Below are the code and all the weights of a small trained network. Each question names an input and a target symbol and asks about switching units off, where a switched-off unit gives its printed mean instead of its output.

import numpy as np


def w(rows, s, z=0):
    codes = np.array(rows[::2]) - 128.0
    scale = np.full(codes.shape[1], s)
    scale[-1] = z or s
    return codes * scale


def f(y):
    return np.maximum(y, 0)


def softmax(a):
    e = np.exp(a - a.max(-1, keepdims=True))
    return e / e.sum(-1, keepdims=True)


def log_softmax(a):
    a = a - a.max(-1, keepdims=True)
    return a - np.log(np.exp(a).sum(-1, keepdims=True))


def net(x, mask):
    ids = ['γζηθλξ'.index(c) for c in x.split()]
    T = len(ids)
    res = E[ids] + P[:T]
    r = res
    for j in range(2):
        rows = slice(4 * j, 4 * j + 4)
        q, k, v = (r @ M[0][rows].T for M in (Q, K, V))
        z = softmax(np.where(np.tri(T) > 0, q @ k.T / 4**0.5, -1e9)) @ v
        o = O[0][rows]
        res = res + np.where(mask[j], z, o[:, -1]) @ o[:, :-1]
    y = f(res @ A[0][:, :-1].T + A[0][:, -1])
    res = res + np.where(mask[2:6], y, B[0][:, -1]) @ B[0][:, :-1]
    return log_softmax(res[-1] @ U[:, :-1].T + U[:, -1])


Q, K, V, O, A, B = {}, {}, {}, {}, {}, {}
E = w([
[124,143,133,85,134,178],'γ',
[122,122,11,132,105,132],'ζ',
[123,151,122,123,178,108],'η',
[79,113,78,203,81,110],'θ',
[130,156,151,246,131,134],'λ',
[181,180,90,170,107,203],'ξ',
],0.012)
P = w([
[170,6,149,173,146,155],'0',
[133,120,108,100,100,103],'1',
[160,94,90,161,154,115],'2',
[39,137,103,144,128,150],'3',
[137,150,117,93,102,94],'4',
[171,126,96,167,175,124],'5',
[26,161,103,138,132,134],'6',
[140,176,123,111,97,88],'7',
[181,159,112,168,202,125],'8',
[47,173,112,174,106,124],'9',
],0.014)
Q[0] = w([
[108,145,166,139,170,116],'h1',
[29,86,108,125,157,181],'h1',
[2,253,120,95,58,97],'h1',
[159,47,159,102,105,54],'h1',
[111,148,148,98,110,95],'h2',
[110,169,139,84,144,104],'h2',
[61,120,133,100,61,150],'h2',
[42,177,132,113,112,140],'h2',
],0.022)
K[0] = w([
[101,121,153,137,150,149],'h1',
[198,125,151,139,171,124],'h1',
[108,251,110,134,134,93],'h1',
[100,98,81,121,143,77],'h1',
[129,148,124,119,103,108],'h2',
[104,170,120,91,135,120],'h2',
[154,172,109,139,102,85],'h2',
[106,192,124,147,105,102],'h2',
],0.031)
V[0] = w([
[139,50,138,92,242,48],'h1',
[137,177,249,159,136,93],'h1',
[76,38,246,156,133,118],'h1',
[23,156,172,62,113,83],'h1',
[182,56,121,145,172,100],'h2',
[146,71,184,30,136,206],'h2',
[55,74,183,127,6,146],'h2',
[113,62,61,91,87,32],'h2',
],0.014)
O[0] = w([
[108,52,56,92,162,163,140],'h1',
[83,195,120,79,173,150,95],'h1',
[74,172,14,114,105,86,155],'h1',
[197,173,72,108,171,168,1],'h1',
[141,179,156,112,196,84,196],'h2',
[160,234,113,131,100,192,72],'h2',
[96,163,95,85,6,93,118],'h2',
[174,153,87,180,93,52,123],'h2',
],0.014,0.009)
A[0] = w([
[150,29,174,139,76,214,113],'n1',
[255,136,200,32,75,134,41],'n2',
[250,125,142,10,196,127,112],'n3',
[17,167,75,74,116,185,4],'n4',
],0.0097,0.0029)
B[0] = w([
[152,254,64,95,190,101,247],'n1',
[26,51,71,100,140,154,194],'n2',
[90,157,210,16,85,109,175],'n3',
[213,115,236,94,173,155,241],'n4',
],0.0095,0.011)
U = w([
[185,63,187,3,79,97,4],'γ',
[184,53,155,107,81,108,115],'ζ',
[148,59,82,90,180,138,159],'η',
[92,112,85,43,60,115,148],'θ',
[56,27,187,116,89,178,151],'λ',
[155,184,148,96,84,120,225],'ξ',
],0.0051,0.0023)

Each question gives the input, a string of symbols that net reads in full, and the target symbol t.
The units are the heads (4 rows each of Q, K, V and O) and the neurons (one row each of A and B). Each row of codes is followed by its name. A weight is (code - 128) times the scale printed after its matrix; where a second scale follows, it is the last column's (O, A, B and U).
mask holds one flag per unit, heads first, then neurons. A switched-off unit (its flag False) gives its mean, the last column of its rows in O or B, instead of its output. The means were averaged over made-up inputs and are rounded, as every weight is.
A unit's drop is (log p(t) with every unit on - log p(t) with that unit switched off) / (log p(t) with every unit on - log p(t) with every unit switched off).
The circuit of an input: a set's keep is (log p(t) with only the set's units on - log p(t) with every unit switched off) / (log p(t) with every unit on - log p(t) with every unit switched off). Starting from all 6 units, units are removed one at a time, each time the one whose removal leaves the highest keep (on an exact tie, the one counted first), for as long as the keep stays at least 0.8.
circuit, biggest first: the units of the circuit, biggest drop first
unit that matters most: the unit with the biggest drop
k most important neurons: the k neurons with the biggest drops, biggest first
which heads matter: for each layer, one digit per head in row order, 1 if its drop is at least 0.15 and else 0, layers parted by /
drop when u is switched off: that unit's drop, to one decimal
input λ η λ η η η γ η γ γ, target η: circuit, biggest first : (h2; h1)
input θ ξ γ, target θ: unit that matters most : h2
input γ θ η θ, target θ: circuit, biggest first : (h2; n1; h1)
input ζ λ λ ξ γ η λ η ξ, target ζ: circuit, biggest first : (h1; h2)
input η γ γ η η ζ η η η η, target η: circuit, biggest first : (h2; h1; n1)
input ξ η γ ζ η η λ η ξ λ, target ξ: which heads matter : 10
input λ ξ η, target γ: 3 most important neurons : (n4; n2; n1)
input η η λ η η η λ ξ η η, target ξ: 2 most important neurons : (n1; n4)
input θ λ ζ θ λ η ξ η η, target θ: circuit, biggest first : (h1; h2)
input γ η ξ η η γ ζ, target η: circuit, biggest first : (h1; h2; n1)
input η θ θ γ γ, target θ: circuit, biggest first : (h2; n4)
input ζ γ γ λ ξ η ξ λ, target λ: circuit, biggest first : (n2; h1)
input γ ξ η η γ η θ, target θ: circuit, biggest first : (n1; h2)
input γ λ ζ ξ ξ η, target ξ: circuit, biggest first : (h2)
input γ γ η λ η η η, target η: circuit, biggest first : (h1; h2; n1)
input ξ η η η γ γ η θ ζ, target λ: which heads matter : 10
input η λ θ, target η: which heads matter : 11
input λ λ γ λ ξ, target λ: 2 most important neurons : (n2; n4)
input λ θ γ λ λ λ ζ η η, target γ: 3 most important neurons : (n4; n1; n2)
input ξ η η γ ζ ζ ξ λ λ, target λ: unit that matters most : h1
input λ η λ, target γ: drop when n4 is switched off : 2.1
